[[-1.57 -2.58  2.91 -3.62  4.06 -6.04]
 [ 0.06  5.63 -5.01 -2.34 -4.44 -5.68]
 [ 3.07  3.86  1.17 -4.03  8.15 -2.01]] -> -2.34

[[-1.01 -0.36 -0.58  1.21 -0.81  2.55]
 [-7.16 -0.49  4.99 -1.22  4.70  2.02]] -> 1.21

[[-0.78 -5.42  2.80  4.49 -8.81 -1.71]
 [-3.72 -6.61  3.95  1.44 -7.71 -1.18]
 [ 6.44  4.95  2.42  3.47  2.76  5.77]] -> 1.44

[[-3.19 -5.10  5.03 -7.69]
 [-5.71 -8.10 -0.02 -6.13]] -> -5.10

[[-0.73  3.42 -0.98 -4.02  1.06]
 [-2.34  4.56 -0.72 -3.71 -0.38]
 [-3.56  1.78 -1.67 -7.65  0.30]] -> -0.72

[[ 0.69 -5.11  2.12 -7.41]
 [ 0.13 -1.14 -5.98  0.82]] -> -5.11

[[ 3.39  5.15 -1.11  5.66 -0.13  7.18]
 [ 4.44  6.37 -2.91  1.03 -2.63  1.78]] -> 5.66

[[-7.46 -1.19  0.90  1.48]
 [-2.79 -0.47 -1.13 -2.41]] -> -1.19
---
[ 4.52 -0.69 -4.89  8.53  6.27  0.10 -8.38] value 8.53

[[-5.13  0.00  1.92 -0.50  0.49]
 [ 1.52  6.15 -0.24 -1.53  5.01]
 [-7.08 -2.67  1.95  0.19 -1.67]] value -0.50

[ 6.13 -0.19 -2.82  6.62] value 6.62

[ 4.84 -5.83 -0.23 -5.00  7.68 -3.70 -7.05] value -5.00

[[-7.20  3.03  1.76  6.99 -6.30 -2.65]
 [-7.73 -7.59 -3.93 -1.12 -6.82  5.72]
 [ 0.72 -0.63 -5.37  2.69  1.90 -4.25]] value 6.99

[ 4.61 -7.87 -7.65  6.34  3.28  2.14] value 6.34

[-7.31 -8.25 -6.27 -5.31  1.77 -0.04] value -5.31
---
Q: [470 194 750 623 435 908 681]
A: 435

Q: [487 539 512  85 850]
A: 850

Q:
[[-11 -26 -27 -26   6 -21  38]
 [ 38  36  18   3  39  38  13]]
A: 6

Q:
[[4772 6693 7291 8298]
 [6630 3092 2996 3000]
 [4549 2713 2908 3359]]
A: 6630

Q: [ 708  502 -495 -832 -897 -157  296]
A: -897

Q: [49 64 12 39 80]
A: 80

Q:
[[583 633 528 383]
 [484 707 648 206]
 [680 912 291 768]]
A: 484

Q:
[[  7 -35 -13  -4 -12   4]
 [ 39   5  -2 -28 -25 -34]]
A: -12
---
Q: [[-606, 116, -304, -450, -671, 476, 574], [-354, 90, -69, 209, -474, 239, 655]]
A: 476
Q: [[-752, 170, -304, -70, -429, 368], [63, 304, -62, -212, -823, 806], [-974, 249, -215, 76, -671, -249]]
A: -429
Q: [-13, 27, -5, -5, 33, -2, -42]
A: -2
Q: [[38, 63, 35, 47, 48, 68, 72], [43, 87, 14, 58, 56, 41, 49], [37, 40, 46, 42, 5, 46, 37]]
A: 68
Q: [86, 59, 36, 21, 19, 48, 84]
A: 48
Q: [[7, 5, 2, 3, 5, 8, 2], [2, 1, 3, 4, 1, 2, 4]]
A: 8
Q: [[3324, 1839, 4336, 8526, 6688, 8665, 7108], [1454, 7130, 9342, 1079, 4027, 2529, 8063]]
A: 8665
Q: [[46, 214, 139, 170, 74], [8, 218, 196, 215, 83]]
A: 170
---
[[ 4.22 -8.10 -0.46  2.46]
 [ 1.32  7.08  0.83 -5.45]] | -8.10

[[-0.42 -4.72  1.24  2.36  2.86  4.01 -1.04]
 [ 0.61 -3.22 -0.87  1.97 -1.65  3.21 -0.42]
 [ 5.07 -6.44  6.76 -2.21  1.49 -6.04  4.50]] | -3.22

[[ 4.20  6.72  1.34  1.89  0.41]
 [ 3.79 -0.86  4.49 -0.99  4.48]] | 6.72

[[-0.73 -2.73  0.89  1.51  4.14 -1.00]
 [ 1.18  2.84  4.36  2.72 -1.53  3.23]
 [-3.14 -1.40 -3.55  3.66  7.21 -3.26]] | 2.84

[[-4.76  7.17 -4.67 -8.81]
 [-7.99  7.74 -3.02 -8.23]] | 7.17

[[ 3.11 -6.75  5.28  2.04  3.11  1.92  3.47]
 [-0.75  4.69 -7.05 -4.74 -0.75  0.18 -2.65]
 [-3.10  0.59  6.32  6.56 -3.10 -3.29  0.09]] | 4.69

[[ 1.87 -0.22  0.47  1.63 -1.60]
 [-1.89 -3.73  0.23 -3.42  3.46]
 [ 1.02  3.53 -2.23 -3.55  8.76]] | -3.73

[[ 3.00 -0.01  0.90 -3.63]
 [ 1.23  0.14  1.06 -2.49]
 [-3.56  4.10 -6.53  7.27]] | 0.14

[[ 4.22  3.62 -6.80 -6.08 -1.28  0.68]
 [-1.26 -1.30 -0.20 -1.71  0.34 -4.79]
 [-2.67 -3.21  0.50  4.61  0.45  3.64]] | -1.30
---
 1.16  -1.07   8.29   1.98  -1.31  -0.18   1.68  -1.51  -1.23   5.80   1.70   0.16
 2.53  -6.04   2.78  -1.06  -1.54  -1.53   3.57   4.50   5.93   2.08  -0.97  -0.54
 3.52   0.39   0.84   1.25  -0.54   1.32  -3.08  -0.75  -1.16  -1.05   5.20  -8.92
-2.70  -2.32   2.25   0.51  -1.96  -1.19   1.41  -4.93   0.32   4.64  -2.34   6.11
-1.25   1.03   2.04   1.06  -2.94   5.61   1.15   2.64   2.45  -5.00   2.50  -3.53
 1.89   3.19   4.54  -0.74  -1.74   5.62   5.22  -0.62   0.43  -0.95   3.47   3.03
-1.25   1.21  -3.16  -2.85  -2.03   1.70  -0.70  -5.38   1.32   2.11  -1.43   7.83
-0.93  -4.88   2.13   1.27  -1.32  -5.23   0.77  -1.94   2.30   5.80  -2.33   0.59
 2.20  -1.05  -3.51  -3.02   5.43  -0.79   5.02   2.12  -4.67  -1.62  -1.79   7.66
-4.10  -1.29   2.45   1.53  -5.26   1.37   1.84  -4.35   3.37   2.74  -1.12   2.73
 2.25  -4.03   0.38   0.95   2.97  -6.65  -0.58  -2.10  -2.40   5.10  -0.75   0.04
-0.85   0.97  -5.12  -0.88  -1.25   2.93  -1.58  -7.27  -1.14  -1.90   1.01   4.60
| 3.52

-0.26  -1.08   7.99  -2.63  -5.74  -2.50   4.96  -0.48   0.69
-2.01   0.24   8.66  -2.63   7.49  -2.25   4.40   1.28  -0.34
-2.85   1.06   8.29  -2.05   1.72  -0.87   3.48   2.52  -1.49
-1.11  -0.53   8.74  -2.61   1.85  -2.68   4.99   0.22   0.24
 2.01  -1.96   6.95  -2.42   1.48  -3.53   5.09  -2.59   2.71
 1.20  -2.05   6.95  -2.10   6.46  -3.35   5.73  -2.10   2.00
-2.50   0.63   8.30  -2.42   1.22  -1.55   3.97   1.67  -0.97
 0.45  -1.15   7.88  -2.26  -2.65  -3.34   5.68  -1.11   1.19
-3.16   1.04   7.50  -2.11  -6.20  -0.64   2.82   2.86  -1.34
| -2.85

-3.47   4.85  -6.19  -7.55   0.49  -1.85  -0.82
 3.37   0.49   3.34  -7.16   4.39  -5.91   8.22
 5.51   1.86   2.39  -4.16  -1.36   7.96  -7.41
 1.38  -5.25  -2.16   3.28  -2.49   7.62  -1.83
-2.64   7.62   3.94   0.80  -2.13   4.39  -6.19
 4.71  -5.93  -4.90   2.27   2.17   1.80   5.12
| 5.51

 0.09   1.74  -0.99   2.86  -0.14   0.09   3.09  -1.01  -3.09   1.75  -2.88
-0.91  -2.27   1.16   5.27   5.37   6.68  -0.10  -0.05  -0.50  -3.70  -6.41
-1.72   0.14  -0.44  -0.58  -0.29  -0.86   0.60  -2.36   1.42   0.92   1.70
 0.13  -3.07   0.42   2.34   4.35   5.05   1.06  -2.62   2.11  -2.74  -3.54
-0.29  -1.41   1.49   1.53   2.16   1.07  -0.07   1.17  -0.60  -1.50  -1.74
| -1.72

-1.36  -0.22   1.78  -0.55   2.25   1.86   1.58   0.77  -1.28  -1.07  -1.23   2.93  -0.45  -2.53
-2.97  -2.57   1.00   0.04   3.43  -0.35  -4.13  -1.37   3.69  -1.03  -3.62   0.50  -4.45   3.10
-2.81  -0.07  -0.57  -2.23  -1.73  -3.47   3.33   2.38   0.12  -0.72  -0.72   0.97  -0.30  -2.45
-2.45  -0.04  -2.15  -1.54  -2.88  -2.00   3.04   3.91   1.08  -0.85  -0.56  -0.79  -0.47  -1.76
-0.16  -1.72  -2.58   1.39  -0.23   1.20  -5.33   3.48   2.84  -1.19  -1.46  -3.49  -2.10   3.33
-3.48  -0.74  -1.32  -3.18  -2.50  -5.16   1.77  -2.75   1.24  -0.41  -1.74  -0.06  -1.92  -2.00
-4.27  -1.41   1.04  -1.51   0.97  -3.19   2.03   1.30   1.97  -0.86  -2.40   2.05  -2.50  -0.38
 1.94  -1.45  -1.77   1.98  -0.41  -0.16  -6.33   4.85  -0.72  -1.12   0.12  -2.96   0.60   2.15
-2.64  -1.95   2.52   0.95   3.41  -0.68   0.53   4.07   0.29  -1.28  -1.83   2.90  -1.47   0.34
 0.82  -0.99  -2.56   0.41  -0.36   3.20  -4.85  -2.56   1.06  -1.00  -1.42  -2.92  -1.90   0.65
 0.37   0.50  -0.94  -0.74  -0.91   2.72   1.55  -1.06  -2.38  -0.96  -0.06   0.39   0.65  -4.07
| -2.81
